Here is a tiny trained network, its code and every weight. The questions are about switching its units off for an input and a class, where a switched-off unit gives its printed mean instead of its output.

import numpy as np


def w(rows, s, z=0):
    codes = np.array(rows[::2]) - 128.0
    scale = np.full(codes.shape[1], s)
    scale[-1] = z or s
    return codes * scale


def f(y):
    return y / 2 * (1 + np.tanh(0.7978845608 * (y + 0.044715 * y**3)))


def log_softmax(a):
    a = a - a.max(-1, keepdims=True)
    return a - np.log(np.exp(a).sum(-1, keepdims=True))


def net(x, mask):
    res = np.array(x, float).reshape(1, 8) / 4 @ E
    y = f(res @ A[0][:, :-1].T + A[0][:, -1])
    res = res + np.where(mask, y, B[0][:, -1]) @ B[0][:, :-1]
    return log_softmax(res[-1] @ U[:, :-1].T + U[:, -1])


A, B = {}, {}
E = w([
[143,118,182,219,205,115,109,168,192,166],'x0',
[155,252,118,169,139,205,131,88,56,185],'x1',
[64,155,132,165,76,70,251,33,177,160],'x2',
[145,135,107,127,133,117,133,127,140,131],'x3',
[126,159,161,112,129,114,140,153,130,121],'x4',
[131,143,131,118,125,115,114,124,138,135],'x5',
[130,116,113,137,151,136,146,122,121,112],'x6',
[137,132,116,126,134,121,130,124,134,128],'x7',
],0.018)
A[0] = w([
[84,131,157,186,100,92,246,70,144,222,137],'N1',
[130,179,131,195,165,181,134,137,160,181,46],'N2',
[218,130,135,128,160,149,76,132,61,125,221],'N3',
[124,93,151,186,138,87,105,154,199,86,153],'N4',
[151,127,143,154,120,148,126,140,131,117,108],'N5',
[157,203,92,93,81,164,132,83,54,115,159],'N6',
[171,63,109,37,110,117,120,167,91,98,253],'N7',
[162,142,190,200,182,152,102,126,130,187,131],'N8',
[167,171,129,138,144,188,92,149,97,115,131],'N9',
[149,79,140,125,171,149,93,179,193,125,199],'N10',
[93,92,97,14,77,97,139,107,119,61,254],'N11',
],0.013,0.0075)
B[0] = w([
[118,197,181,127,167,71,93,1,146,77,253],'N1',
[95,247,70,123,139,104,68,149,157,72,187],'N2',
[146,150,113,172,90,205,142,204,118,171,236],'N3',
[184,38,255,151,49,87,119,129,131,88,202],'N4',
[151,161,143,155,133,99,140,185,144,108,141],'N5',
[145,81,250,95,173,205,210,113,49,198,227],'N6',
[69,187,118,109,224,208,62,105,197,103,240],'N7',
[116,181,53,112,69,112,104,190,101,94,210],'N8',
[105,137,141,189,127,102,160,198,126,192,208],'N9',
[179,80,149,81,108,120,59,136,92,92,222],'N10',
[32,153,58,155,146,166,159,129,184,105,248],'N11',
],0.0099,0.029)
U = w([
[96,194,95,122,237,156,4,106,155,99,192],'0',
[238,26,146,47,140,128,51,197,109,113,200],'1',
[153,71,161,128,166,189,158,181,97,192,114],'2',
[152,154,33,186,81,98,109,201,105,143,74],'3',
[14,103,57,130,86,69,229,68,207,105,197],'4',
[172,44,186,201,91,25,116,65,154,113,67],'5',
[146,120,167,111,139,125,199,25,56,166,4],'6',
],0.011,0.0033)

Each question gives the input, the list of numbers given to net, and the class t.
The units are the neurons (one row each of A and B). Each row of codes is followed by its name. A weight is (code - 128) times the scale printed after its matrix; where a second scale follows, it is the last column's (A, B and U).
mask holds one flag per neuron, in row order. A switched-off neuron (its flag False) gives its mean, the last column of its row in B, instead of its output. The means were averaged over made-up inputs and are rounded, as every weight is.
A unit's drop is (log p(t) with every unit on - log p(t) with that unit switched off) / (log p(t) with every unit on - log p(t) with every unit switched off).
The circuit of an input: a set's keep is (log p(t) with only the set's units on - log p(t) with every unit switched off) / (log p(t) with every unit on - log p(t) with every unit switched off). Starting from all 11 units, units are removed one at a time, each time the one whose removal leaves the highest keep (on an exact tie, the one counted first), for as long as the keep stays at least 0.8.
circuit, biggest first: the units of the circuit, biggest drop first
k most important neurons: the k neurons with the biggest drops, biggest first
drop when u is switched off: that unit's drop, to one decimal
input [-8,-1,1,0,0,8,7,6], class 4: circuit, biggest first : N11
input [1,-7,-8,7,-1,5,8,-5], class 1: 2 most important neurons : N10, N4
input [1,6,-8,-2,2,3,-7,1], class 3: 2 most important neurons : N8, N2
input [1,-7,-6,6,4,6,-3,1], class 1: 3 most important neurons : N4, N10, N1
input [0,8,2,-6,-6,-3,-5,7], class 6: 3 most important neurons : N6, N7, N11
input [7,3,0,4,-7,2,-1,3], class 3: circuit, biggest first : N7, N8
input [0,4,3,5,4,4,2,6], class 6: 3 most important neurons : N7, N6, N11
input [1,-5,-4,6,6,6,-7,1], class 1: 2 most important neurons : N4, N1
input [-4,0,3,-4,-3,-5,8,3], class 4: 2 most important neurons : N11, N10
input [-7,1,-7,-8,-3,-2,2,4], class 2: 4 most important neurons : N6, N1, N3, N2
input [-2,1,-2,-2,-2,5,7,-5], class 2: 2 most important neurons : N1, N2
input [2,-1,3,-5,-3,-4,-2,7], class 5: 2 most important neurons : N7, N11
input [7,-5,0,-3,7,4,6,-5], class 1: 2 most important neurons : N10, N1
input [8,-2,1,-3,5,0,6,-8], class 5: circuit, biggest first : N4
input [7,-1,-8,-7,-7,-2,6,-4], class 1: drop when N10 is switched off : 0.6
input [-2,7,6,0,-6,-3,-2,0], class 6: drop when N6 is switched off : 0.7
input [-2,8,0,1,-7,6,-1,-6], class 2: drop when N6 is switched off : 0.7
